M = [[139, 121, 129, 120, 128, 136, 128, 133, 142, 124, 130, 139, 122], [134, 131, 141, 127, 144, 118, 149, 133, 134, 117, 129, 106, 139], [145, 133, 134, 124, 122, 124, 122, 127, 136, 129, 138, 129, 132], [134, 136, 132, 114, 132, 125, 146, 119, 143, 125, 126, 136, 135], [130, 114, 142, 103, 140, 140, 138, 134, 141, 141, 149, 116, 137], [122, 136, 114, 131, 111, 129, 127, 140, 127, 134, 150, 122, 145], [127, 133, 108, 130, 107, 128, 108, 133, 128, 132, 127, 134, 134], [117, 133, 133, 122, 129, 131, 130, 126, 128, 129, 130, 119, 122], [117, 129, 110, 131, 111, 131, 132, 129, 138, 131, 145, 129, 143], [116, 145, 117, 126, 129, 118, 133, 108, 116, 131, 121, 130, 131]]
M[0][0] -> 139
M[9][5] -> 118
M[:, 4] -> [128, 144, 122, 132, 140, 111, 107, 129, 111, 129]
M[8][12] -> 143
M[3][1] -> 136
M[9][2] -> 117
M[1][7] -> 133
M[4][6] -> 138
M[4][2] -> 142
M[7] -> [117, 133, 133, 122, 129, 131, 130, 126, 128, 129, 130, 119, 122]
M[8][8] -> 138
M[4][1] -> 114
M[1][4] -> 144
M[2][11] -> 129
M[8] -> [117, 129, 110, 131, 111, 131, 132, 129, 138, 131, 145, 129, 143]
M[0][10] -> 130
M[6][0] -> 127
M[5][5] -> 129
M[1][5] -> 118
M[8][1] -> 129
M[1] -> [134, 131, 141, 127, 144, 118, 149, 133, 134, 117, 129, 106, 139]
M[2][1] -> 133
M[:, 2] -> [129, 141, 134, 132, 142, 114, 108, 133, 110, 117]
M[5][3] -> 131
M[6][10] -> 127
M[6] -> [127, 133, 108, 130, 107, 128, 108, 133, 128, 132, 127, 134, 134]
M[3] -> [134, 136, 132, 114, 132, 125, 146, 119, 143, 125, 126, 136, 135]
M[5] -> [122, 136, 114, 131, 111, 129, 127, 140, 127, 134, 150, 122, 145]
M[8][3] -> 131
M[6][8] -> 128
M[:, 8] -> [142, 134, 136, 143, 141, 127, 128, 128, 138, 116]
M[0][6] -> 128
M[9] -> [116, 145, 117, 126, 129, 118, 133, 108, 116, 131, 121, 130, 131]
M[1][2] -> 141

W =
[[144 110 121 111 142 135 140 112 142 133 144 123 125]
 [126 118 130 121 108 116 146 134 138 127 152 134 112]]
Rows and columns are counted from 0.
row 0 col 0 = 144
row 1 col 8 = 138
row 1 col 12 = 112
row 0 col 3 = 111
row 1 col 5 = 116
row 0 col 12 = 125
row 1 col 9 = 127
row 0 col 5 = 135

x =
[[142 134 119 127 127 122 120 127 127]
 [135 124 130 124 136 134 124 120 146]
 [132 122 143 155 129 129 117 136 120]
 [131 122 114 109 139 125 134 123 148]
 [143 125 116 150 142 154 128 145 111]
 [123 126 141 135 127 129 138 145 138]
 [124 126 148 140 127 120 130 129 123]
 [120 125 115 112 142 119 126 127 148]
 [119 124 125 130 118 128 139 126 129]]
x[-9][0]: 142
x[-5][8]: 111
x[4][-9]: 143
x[-5]: [143, 125, 116, 150, 142, 154, 128, 145, 111]
x[2]: [132, 122, 143, 155, 129, 129, 117, 136, 120]
x[-9][-1]: 127
x[8][8]: 129
x[-3][7]: 129
x[-8][-3]: 124
x[-4][2]: 141
x[:, 1]: [134, 124, 122, 122, 125, 126, 126, 125, 124]
x[-9][-3]: 120
x[-3][1]: 126
x[-2]: [120, 125, 115, 112, 142, 119, 126, 127, 148]
x[4][-8]: 125
x[-4]: [123, 126, 141, 135, 127, 129, 138, 145, 138]
x[:, -6]: [127, 124, 155, 109, 150, 135, 140, 112, 130]
x[8][-8]: 124
x[0][1]: 134
x[3]: [131, 122, 114, 109, 139, 125, 134, 123, 148]
x[-2][-6]: 112
x[-2][0]: 120
x[8][4]: 118
x[-8][4]: 136
x[-1][2]: 125
x[-2][2]: 115

data = 98	110	133	120	135	116	122	117	154	115	129	124	134	130	109
data[0] -> 98
data[-8] -> 117
data[13] -> 130
data[11] -> 124

m =
[[106 125 126 134 117]
 [126 112 122 142 144]
 [150 106 117 113 115]
 [152 125 149 116 133]
 [112 115 145 119 151]
 [146 148 135 152 128]
 [150 140 149 143 108]]
Rows and columns are counted from 0.
(0, 0)	106
(5, 4)	128
(6, 2)	149
(1, 3)	142
(3, 1)	125
(6, 0)	150
(5, 3)	152
(1, 2)	122
(1, 4)	144
(0, 4)	117
(2, 2)	117
(5, 0)	146
(4, 0)	112
